(in the rows, 128 means zero)
Each row of numbers belongs to one of the things below and depends on some of the facts about them. Some rows are named. Which thing is each other row?

Facts:
(1009) φ a; (1010) φ d; (1012) φ a; (1026) φ b; (1028) φ a; (104) φ a; (1042) φ d
(105) φ b; (106) φ b; (1062) φ a; (1066) φ c; (108) φ e; (1104) φ b; (1105) φ b
(1109) φ b; (1128) φ b; (1137) φ d; (1143) φ a; (1153) φ b; (1170) φ b; (1178) φ b
(1180) φ b; (1196) φ a; (1207) φ a; (1225) φ b; (1234) φ b; (1247) φ a; (1249) φ a
(1256) φ a; (1258) φ a; (1268) φ a; (1275) φ a; (1277) φ b; (1278) φ b; (1287) φ b
(1293) φ c; (13) φ a; (1306) φ c; (1310) φ c; (1312) φ a; (1318) φ a; (1328) φ a
(1330) φ a; (1365) φ d; (1377) φ a; (1378) φ a; (1394) φ a; (1403) φ a; (1406) φ a
(1414) φ e; (1457) φ b; (1472) φ a; (1484) φ a; (1487) φ a; (1497) φ b; (1501) φ a
(1504) φ d; (1506) φ a; (1511) φ a; (1524) φ b; (1534) φ a; (1539) φ a; (1547) φ a
(1549) φ a; (1551) φ a; (1552) φ c; (157) φ d; (1571) φ a; (1573) φ b; (1575) φ d
(1577) φ a; (1578) φ b; (1590) φ a; (1606) φ a; (1609) φ a; (1620) φ a; (1624) φ a
(1633) φ c; (1661) φ a; (1662) φ d; (167) φ a; (1671) φ a; (1672) φ e; (1678) φ b
(175) φ b; (182) φ b; (19) φ e; (2) φ a; (209) φ c; (218) φ a; (23) φ a
(235) φ a; (239) φ a; (247) φ d; (312) φ a; (375) φ c; (38) φ a; (383) φ d
(391) φ d; (392) φ a; (398) φ a; (415) φ b; (450) φ d; (451) φ c; (46) φ a
(466) φ a; (479) φ c; (488) φ c; (490) φ d; (493) φ b; (505) φ c; (506) φ d
(510) φ b; (514) φ a; (53) φ a; (548) φ a; (562) φ a; (575) φ b; (579) φ e
(592) φ e; (595) φ b; (620) φ a; (624) φ a; (634) φ a; (636) φ a; (646) φ b
(665) φ a; (712) φ a; (714) φ a; (72) φ a; (731) φ a; (746) φ b; (753) φ a
(756) φ a; (764) φ a; (766) φ a; (776) φ b; (780) φ a; (8) φ a; (807) φ a
(809) φ a; (817) φ a; (825) φ a; (836) φ b; (883) φ a; (898) φ a; (919) φ a
(926) φ a; (936) φ e; (942) φ b; (955) φ c; (957) φ b; (959) φ a; (961) φ b
(962) φ a; (974) φ a; (977) φ a; (987) φ a; (1009) ω (488); (1009) ω (766); (1010) ω (883)
(1010) ω (766); (1010) ω (825); (1026) ω (766); (1026) ω (209); (1028) ω (942); (104) ω (2); (104) ω (646)
(1042) ω (764); (1042) ω (506); (105) ω (1606); (106) ω (1661); (106) ω (987); (106) ω (1378); (1062) ω (1247)
(1066) ω (575); (1066) ω (13); (1066) ω (19); (108) ω (1547); (1105) ω (817); (1105) ω (1312); (1105) ω (1180)
(1109) ω (1104); (1109) ω (1010); (1109) ω (490); (1128) ω (1012); (1137) ω (764); (1137) ω (825); (1137) ω (1012)
(1143) ω (1153); (1153) ω (766); (1153) ω (825); (1178) ω (766); (1180) ω (620); (1196) ω (766); (1196) ω (218)
(1196) ω (646); (1207) ω (392); (1207) ω (575); (1207) ω (1312); (1207) ω (23); (1207) ω (1672); (1234) ω (1661)
(1247) ω (766); (1258) ω (776); (1258) ω (182); (1258) ω (1501); (1268) ω (883); (1268) ω (1312); (1275) ω (575)
(1275) ω (766); (1275) ω (1394); (1277) ω (209); (1277) ω (1672); (1278) ω (753); (1278) ω (1365); (1287) ω (1578)
(1293) ω (1012); (13) ω (766); (13) ω (1624); (1306) ω (665); (1306) ω (766); (1306) ω (19); (1312) ω (766)
(1318) ω (1012); (1328) ω (1258); (1330) ω (898); (1365) ω (776); (1365) ω (825); (1377) ω (1394); (1378) ω (987)
(1394) ω (766); (1406) ω (766); (1406) ω (451); (1414) ω (936); (1457) ω (764); (1457) ω (1012); (1457) ω (1153)
(1457) ω (1575); (1472) ω (825); (1472) ω (1501); (1484) ω (1234); (1484) ω (766); (1484) ω (1577); (1487) ω (1671)
(1487) ω (1501); (1497) ω (575); (1497) ω (766); (1497) ω (1312); (1501) ω (312); (1501) ω (1268); (1501) ω (398)
(1501) ω (506); (1501) ω (391); (1504) ω (825); (1506) ω (883); (1506) ω (1180); (1506) ω (1012); (1506) ω (1318)
(1511) ω (488); (1511) ω (1012); (1524) ω (1578); (1524) ω (766); (1539) ω (883); (1547) ω (766); (1547) ω (1247)
(1549) ω (235); (1549) ω (766); (1549) ω (1624); (1551) ω (731); (1552) ω (1472); (1552) ω (766); (1552) ω (1042)
(1552) ω (1365); (157) ω (1062); (1571) ω (764); (1573) ω (883); (1573) ω (1312); (1578) ω (766); (1590) ω (23)
(1606) ω (776); (1609) ω (987); (1620) ω (108); (1624) ω (766); (1624) ω (1457); (1624) ω (209); (1633) ω (1012)
(1661) ω (1153); (167) ω (1573); (1671) ω (575); (1671) ω (665); (1671) ω (766); (1672) ω (510); (1678) ω (1318)
(175) ω (766); (182) ω (825); (182) ω (1575); (19) ω (766); (19) ω (825); (19) ω (1010); (2) ω (479)
(2) ω (1026); (2) ω (883); (209) ω (825); (218) ω (1534); (218) ω (825); (23) ω (665); (23) ω (510)
(23) ω (1153); (235) ω (505); (235) ω (1178); (235) ω (825); (239) ω (157); (239) ω (1552); (239) ω (1403)
(247) ω (1671); (312) ω (665); (312) ω (620); (312) ω (766); (312) ω (1547); (375) ω (1312); (38) ω (1609)
(38) ω (391); (383) ω (977); (383) ω (624); (383) ω (836); (383) ω (1066); (391) ω (987); (392) ω (817)
(392) ω (1547); (398) ω (764); (398) ω (391); (415) ω (883); (415) ω (766); (451) ω (209); (46) ω (398)
(46) ω (817); (46) ω (766); (46) ω (1010); (466) ω (1524); (466) ω (1137); (488) ω (766); (490) ω (506)
(490) ω (825); (493) ω (575); (493) ω (506); (505) ω (1534); (505) ω (1247); (506) ω (766); (506) ω (825)
(510) ω (1012); (514) ω (108); (53) ω (776); (53) ω (1547); (548) ω (375); (548) ω (825); (548) ω (451)
(562) ω (510); (575) ω (766); (579) ω (957); (579) ω (1062); (579) ω (766); (592) ω (1394); (595) ω (209)
(620) ω (1312); (624) ω (1414); (624) ω (175); (624) ω (1277); (634) ω (592); (636) ω (506); (646) ω (766)
(665) ω (825); (712) ω (1225); (712) ω (1153); (714) ω (898); (714) ω (766); (714) ω (1662); (72) ω (766)
(72) ω (1249); (731) ω (766); (731) ω (1196); (746) ω (1256); (746) ω (766); (753) ω (665); (753) ω (1378)
(756) ω (1534); (764) ω (825); (780) ω (766); (780) ω (19); (780) ω (1330); (807) ω (1128); (807) ω (1010)
(809) ω (1180); (809) ω (974); (825) ω (766); (836) ω (977); (883) ω (825); (898) ω (451); (919) ω (987)
(919) ω (391); (926) ω (942); (936) ω (1012); (942) ω (575); (942) ω (766); (942) ω (825); (942) ω (1010)
(955) ω (209); (955) ω (942); (957) ω (1365); (959) ω (883); (959) ω (1010); (961) ω (1268); (962) ω (1534)
(962) ω (1012); (962) ω (974); (987) ω (766); (987) ω (218); (987) ω (1547)

Named rows:
[125 154 141  96 141  95 125 150 126 135 158 129 111  91 120 116 120  60
 170 117 142 137 119 111 101 179  96  87 132 142] -> (1293)
[123 153 143  95 146 101 127 150 126 139 153 130 111  94 123 120 121  55
 170 111 143 131 121 110 103 173  94  89 132 141] -> (1633)
[144 142 142 114 157 143 123 117 136 124 142 159 129 118 128 121 121 128
 109 122 132 121 152 129 123 143 118 157 124 118] -> (1143)
[140 149 162 136 159 139 147 136  93 145 157 174 137  91 153 129 115 130
 105 115 131 136 116 101 136 138 121 173 101 137] -> (746)
[138 128  99 162 101 149 150 149 157 132 107 148 135  81 136 119 167 120
 119 106 127 156 103 139 162 126 114 143 103 161] -> (108)
[ 77  92 139 121 162 125 137 153  81 145 108 194 102 129 125 139 114 117
 115 110 152 119  87 146 159 121 145 114 112 107] -> (105)
[110 150 156 157 148 116 137 102 151 126 166 173 140 145 123 121 138 145
 116 124 115 119 101 139 166 138 104 170 146 117] -> (38)
[146 146 167 129 155 139 116 100 132 127 157 160 130 124 150 127 110 129
 129 138 114 115 155 106 122 129 133 166 137 125] -> (104)
[144 141 140 127 119 120 120 146 156 121 128 127 151 113 145  99 142  74
 137 105 163 144 182 150 114 133 166 153  94 134] -> (451)
[123 145 179 116 156 123 129 112 124 130 160 159 131 129 156 123 109  87
 145 127 144 133 154 120 118 142 126 191 105 130] -> (955)
[134 153 155 122 170 125 141 132 118 140 154 161 140 109 158 124 114 128
 119 113 156 136 154 122 121 149 167 152 109 122] -> (595)
[146 151 130  97 163 130 124 128 133 136 157 143 111  99 117 136 119 112
 131 128 126 116 137 104 108 170  81 112 148 131] -> (1511)
[140 156 129  86 146 116 123 143 141 133 147 130 106  89 107 132 118 102
 145 120 132 120 137 106 107 174 106  77 162 135] -> (562)
[146 142 146 124 152 151 125 122 137 125 147 158 134  96 127 136 116 123
 110 117 104 121 140 106 133 126 113 173 122 128] -> (634)
[155 130  99 155 111 165 128 150 148 125 107 137 153  98 105 104 167 132
  94 107 123 139 144 149 142 117 110 138 121 138] -> (1547)
[158 141 102 147 117 163 127 147 153 123 116 135 157  93 109 105 165 125
  97 107 126 139 151 148 137 118 113 141 126 143] -> (1247)
[159 157 132 130 131 165 123 140 142 140  99 109 153 108 162 104 142 116
 129 124 158 139 159 161 122 114 135 134 111 121] -> (1010)
[146 155 142 118 141 129 112 132 168 110 147 145 138 114 142 127 128 116
 127 118 129 124 187 129 120 132 168 148 131 125] -> (1330)
[118 157 155 158 147 118 137 101 144 120 167 171 147 141 121 123 135 150
 113 124 111 118 102 135 166 133 101 169 139 121] -> (919)
[107 156 152 124 125 117 124 163 158 118 133 134 132  81 134 148 126 103
 159 104  97 130 102 122 156 113 173 117 129 124] -> (450)
[135 140 141 147 104 122 118 147 141 127 129 124 150 110 149  94 145  68
 153 119 149 143 183 127 123 111 175 137 114 147] -> (479)

Name these rows:
No name comes twice in this set of rows, the named rows included.
[114 139 149 122 123 105 115 154 164 108 154 149 123  92 108 146 132 103
 142 104  91 117 137  97 152 117 180 114 150 133]  (8)
[144 151 160 110 158 122 117 100 117 153 171 138 105 115 145 129  99 114
 149 145 121 106 136  81 105 153  96 105 159 137]  (1506)
[146 132 149 163 108 138 120 142 116 144 136 129 140 101 151  97 139  74
 151 130 124 141 148 110 127 105 114 159 108 155]  (375)
[143 136 129 161 122 157 122 120 126 140 134 146 138 110 124 119 137 121
 120 131 102 118 127 105 147 103 100 145 137 143]  (392)
[ 99 132 167 126 112  89 121 166 150 109 156 144 125  94 119 137 125  63
 171 100 104 134 114 105 154 119 169 134 120 142]  (1310)
[107  88  81 137 119 144 138 197 110 130  57 152 139 105 103 107 166 108
 104  83 182 138 123 187 150 113 167  69 106 116]  (776)
[143 160 154 125 155 160 127 126 134 141 132 145 131 113 159 133 114 129
 127 127 129 130 117 145 127 119 105 167 110 120]  (247)
[149 135 119 117 135 148 126 139 160 115 129 146 144 104 116 110 148 123
 101 107 145 133 167 142 129 143 127 138 125 127]  (1661)
[168 137  99 145 103 154 105 141 156 121  96 103 160 106 138  88 170 105
 120 119 161 136 206 147 105 114 161 101 139 142]  (883)
[142 165 146  95 161 141 122 129 137 146 124 124 127 113 146 122 111 115
 141 123 159 125 125 155 109 154 104 115 127 113]  (1137)
[199 130  34 150  59 190 119 211 193 107  52  78 195  61  94  63 226 114
  83  78 162 161 217 176 120  99 157  88 120 159]  (766)

The same things again, as new rows of numbers:
Known rows:
[155 107 123  96 117 150  95 131 152 168 103 102 122 145  99 144 139 107
 168 139  95 102 126  66 141 136] -> (756)
[161 104 127  89 110 153  92 133 149 170 103 104 120 148 100 147 141  95
 168 144 100 101 128  68 136 144] -> (1577)
[147 102 135  88  96 148  86 148 134 168 109  87 116 132  99 140 134 104
 176 129  98 128 139  93 113 139] -> (1104)
[150  89 122  71 143 139  72 174 118 161 120 117 101 152 115 128 122  82
 181 203 117  72 133  72 137 102] -> (1394)
[135  84 152 106  99 160 128 150 154 160 112 121 106 154  49 125 157 112
 156 118 127  80 108  71 160 108] -> (1012)
[101  86 119 113 135 157  88 123 160 171 106 111 117 145  93 147 136 106
 171 159  72 109 128  77 154 141] -> (959)
[118  79  96  98 142 127  83 225 158 174 108 113 104 157 123 149 113 112
 179 150  84  98 117  90 126 106] -> (19)
[135 101 113 109 124 147  68 182 111 159 120 103 117 139 121 144 118  87
 160 137  92  85 136  83 133 100] -> (1306)
[144  67  82  81 111 132 101 181 177 166  96  68 120 136 102 166 132 114
 157 116  68  97 134  86 112 132] -> (1365)
[131  84  94  95 103 144 102 192 163 161  98  80 122 116 100 147 130 114
 161 139  71 133 114  98 110 128] -> (182)
[159 108 126 102 114 163  98 143 142 168 110 107 116 162 104 147 139  91
 161 160  90 107 127  67 131 142] -> (1330)
[134  82 132  71 131 133  65 195 101 154 127 102 104 143 117 118 116  99
 189 186 116  93 143  96 115 100] -> (1578)
[164 119 119 112 126 157 108 143 127 168 115 112 146 126  95 152 133 100
 166 151  74 104 122  61 127 135] -> (753)
[139 104 122  70 149 123  65 161 121 154 118 111 110 150 127 125 118 107
 183 184 114  68 128  67 144 100] -> (1247)
[ 92  86 119 147 119 182  74 140 117 183 123 120 116 139  92 162 126  61
 160 134  69 111 158  92 128 137] -> (375)
[158 115 122  91 120 142  86 124 149 165 101 101 131 138 110 153 136 113
 172 136  92 101 126  66 140 140] -> (53)
[153 119 134 113 132 128  81 153 140 174 112 112 134 155 114 161 126 134
 190  91  87 112 129  78 132 135] -> (108)
[ 98  90 122 117 135 158  92 122 159 177 109 114 121 145  88 149 138 104
 168 157  68 114 132  74 154 144] -> (1539)
[150 101 124 103 115 160  97 138 145 171 107 110 118 147  96 147 140  89
 166 149  90 103 129  69 136 138] -> (809)
[184  56 108  88  97 162 103 184 159 158 113 103 113 137  80 176 145  62
 166 142  94  95 158 101 101 131] -> (1042)
[148 102 126  99 119 159  94 136 144 168 109 109 121 152 101 146 138  96
 167 156  88 103 128  70 138 137] -> (104)

Rows to name:
No name comes twice in this set of rows, the named rows included.
[118  72  67  75 147 127  89 224 162 152  99  97 108 126 121 137 115 103
 157 213  81  83  98  79 141  91]  (825)
[139  92 137 102 102 155  94 160 130 163 121  96 119 141  86 137 138 109
 172 137  92 124 135  95 118 132]  (1678)
[149  40  77  73 127 137  93 226 164 153 111  91 102 137 102 161 126  80
 161 183  85  78 142 100 111 105]  (506)
[125  79 156 116 104 168 130 154 155 159 119 126 107 156  41 126 158 111
 151 124 118  82 109  70 164 103]  (1318)
[130  75 161 128 102 155 123 190 152 171 121 140  98 177  55 140 152 117
 169  84 119  93 115  84 150 102]  (936)
[133  58  75  96 121 140 109 198 173 164 102  72 121 140  97 165 128 112
 147 133  53 104 126  88 115 122]  (1504)
[114  78 130  94 122 154  74 176 105 168 127 113 110 131  99 132 120  82
 191 186  93 108 149  99 107 120]  (1497)
[130  89 128  96 106 151  87 161 136 166 114  92 119 133  97 142 135 108
 174 139  87 130 137  97 113 138]  (1109)
[118  74 163 112  88 161 123 171 136 157 127 113 103 142  43 120 152 124
 161 108 117 108 119  96 141 103]  (1128)
[139  83 138  92 125 151  75 190 114 158 136  85  87 198 122 111 123 111
 160 193  81 125 135  88 110 111]  (1026)
[158 103 135 147 113 180  89 169 132 165 138  72  80 240 137 132 134  94
 112 148  53 139 131  75 119 125]  (451)
[117  75 104  88 118 143  81 204 141 162 113  90 104 141 113 132 123 102
 168 181  84 121 125 101 113 115]  (942)

The same things again, as new rows of numbers:
Some rows with their names:
[140 122 121 122 130 140 165 159 115 155 133 128 105 134 125 126  94 111
 167  91 149  97 167 118 126 164 116 106] -> (620)
[135 133 120 112 128 173 105 127 107 109 122 133 152 117 148 113 177 115
 147 102 122 111  94 149 132 117 104 122] -> (1143)
[135 102 154 135 118 166 129 114 142 124 101 156 109 124 119 149  92 131
 122 110 135  84 124 119 156 153 127  97] -> (1256)
[118  85 155  96 124 109 101 119 153 126 159 147 161 147 130 111 156 111
 168 112 113 120  78 129 124 119 123 108] -> (1275)
[138 110 139 107  97 123  96 123 136 124 127 142 136 143 118 115 155 103
 138 105 114 127 113 129 163 132 109 119] -> (235)
[126 131 139 140 122 134 103 157 123 138 163 105 172 184 108  86 152  88
 142 108 108 135 136  85 148 122 148  93] -> (53)
[130 144 127 144 140 207 124 126 102 109  91 139 135 129 155 146 145 115
 119 101 152  66 118 143 141 121 106 108] -> (1661)
[157  97 116 120 135 155 143 158 103 131 131  97 138  87 149 117 169 116
 181 103 120 146 107 117 132 128 118 136] -> (562)
[143 154  95 156 151 192 131 119  96 107 106 120 129 102 153 179 116 149
  68 171 144 112 112 164 100 119 119 162] -> (1225)
[146 162  78 151 143 182 137 114 115 100 111 132 112 115 152 186 119 145
  72 179 141 119 118 165 115 128 101 164] -> (1153)
[102 142  91 102 137  79  92 116 125 121 178 115 150 135 115 117 138 158
 105 164 105 167 116 163  78 109 116 162] -> (1109)
[112 119  95 116 152  72 125 123 139 135 190 124 158 153 131 150 133 124
 132 180 118 156 101 152  77 124 122 149] -> (1497)
[141  99 103 140 171 115 154 129 142 113 149 110 115 106 136 161 125 143
 118 193 119 169  81 126  93 133 135 165] -> (1277)
[140 185 105 204 147 183 133 141 119 121 116  97  90 153  95 165  47 151
  22 178 141 140 176  89 134 144 161 132] -> (776)
[137 139 107 164 163 150 170 110 150 107 125 149  75 119 117 197  60 149
  76 179 145 114 127 125 111 146 125 138] -> (575)
[141  78 124 156 178 138 163 123 149 119 129 100 118  84 141 176 106 161
 106 195 111 176  66  92  81 136 178 155] -> (836)
[114 133 147 129 175  68 140  96 157 100 136 121  89 104 154 147 166 133
 163 168 115 147 120 108 122  87 162 102] -> (1066)
[118 159 135 128 115  55 128 111 128 117  83 113 118 125 141 162 162  79
 129 176 129 129 168 115 154  89 137 111] -> (505)
[128 152 140 155 158 115 158  95 145  88  89 139  39  77 139 187 109 169
 122 157 144 112 158 120 140 115 147 101] -> (209)
[102  88 152 147 169  76 168 104 171 118 137 129 163 118 184  93 183 155
 182 137 128 215  54  96 106 117 179 172] -> (383)
[ 84 151 137 151 160 100 148 102 153 121 130 157 151 169 160 105 152 132
 136 113 158 162 111 120 116 126 133 158] -> (247)

Which thing is each row?
No name comes twice in this set of rows, the named rows included.
[148 147 116 142 117 193 122 134 116 109  98 139  77  97 106 127 107 149
 109  94 129 107 155 124 183 147 103 116]  (764)
[139 150  74 114 125 125 107 125 109 116 145 105 136 106 135 139 157 128
 101 175 112 182 104 159 106 113 110 185]  (1457)
[162 158 130 153 124 200 148 126 130 107  88 162  38 105 110 153  63 166
  94  99 142  84 168 122 187 172 100  98]  (825)
[160 134  76 150 150 164 179 140 112 126 111 100  98  80 146 187 106 140
 113 177 144 152 121 137 108 144 123 184]  (510)
[121 193 118 180 137 157 161 112 116 106  66 148  94 104 148 125 111 179
  96  98 163 167 161 117 159 141 134 175]  (1575)
[ 96 179 122 166 139  96 122 108 143 111 110 148 124 153 139  93 149 159
 106 108 141 188 144 116 154 130 130 170]  (1042)
[139 138 120 112 110 149  86 139 115 112 134 121 127 124 115  91 156 135
 139  96 108 142 132 136 154 133 110 124]  (1571)
[110 119 118  93 125  96  96 143 130 136 184 126 154 153 126  90 161 108
 179 101 112 135 111 143 123 125 106 107]  (46)
[126 119 120 121 126 119 124 150 131 131 162 125 144 172 126  98 144  84
 157 101 128 122 119 117 133 140 115 103]  (312)
[165  72 167 165 157 193 170 138 144 116  98 117  84  66 129 150  87 154
 143 126 121 118  94  71 147 159 173 107]  (977)
[127 155 122 127 140 151 109 150 118 119 162 118 125 163 106  97 126 125
 142  95 125 120 144 122 139 131 120 102]  (1501)
[194 123 109 150  96 211 188 154  93 134  32 118  44  36 118 180  61 145
 120 101 149  94 174 118 191 174  94 138]  (1012)
[153  61 157 125 143 137 150 141 146 118 134 110 126  88 139 127 150 126
 180 124 105 156  70  93 135 134 145 118]  (624)
[116  99 142 107 125 139  86 113 130 120 143 147 185 142 138 108 186 100
 156 111 113 100  83 153 122 111 111 118]  (1484)
[ 95 160 125 154 143 110 160  99 144 123 101 178  97 125 141 122 101 186
 126  99 169 154 163 129 137 148 116 166]  (1010)

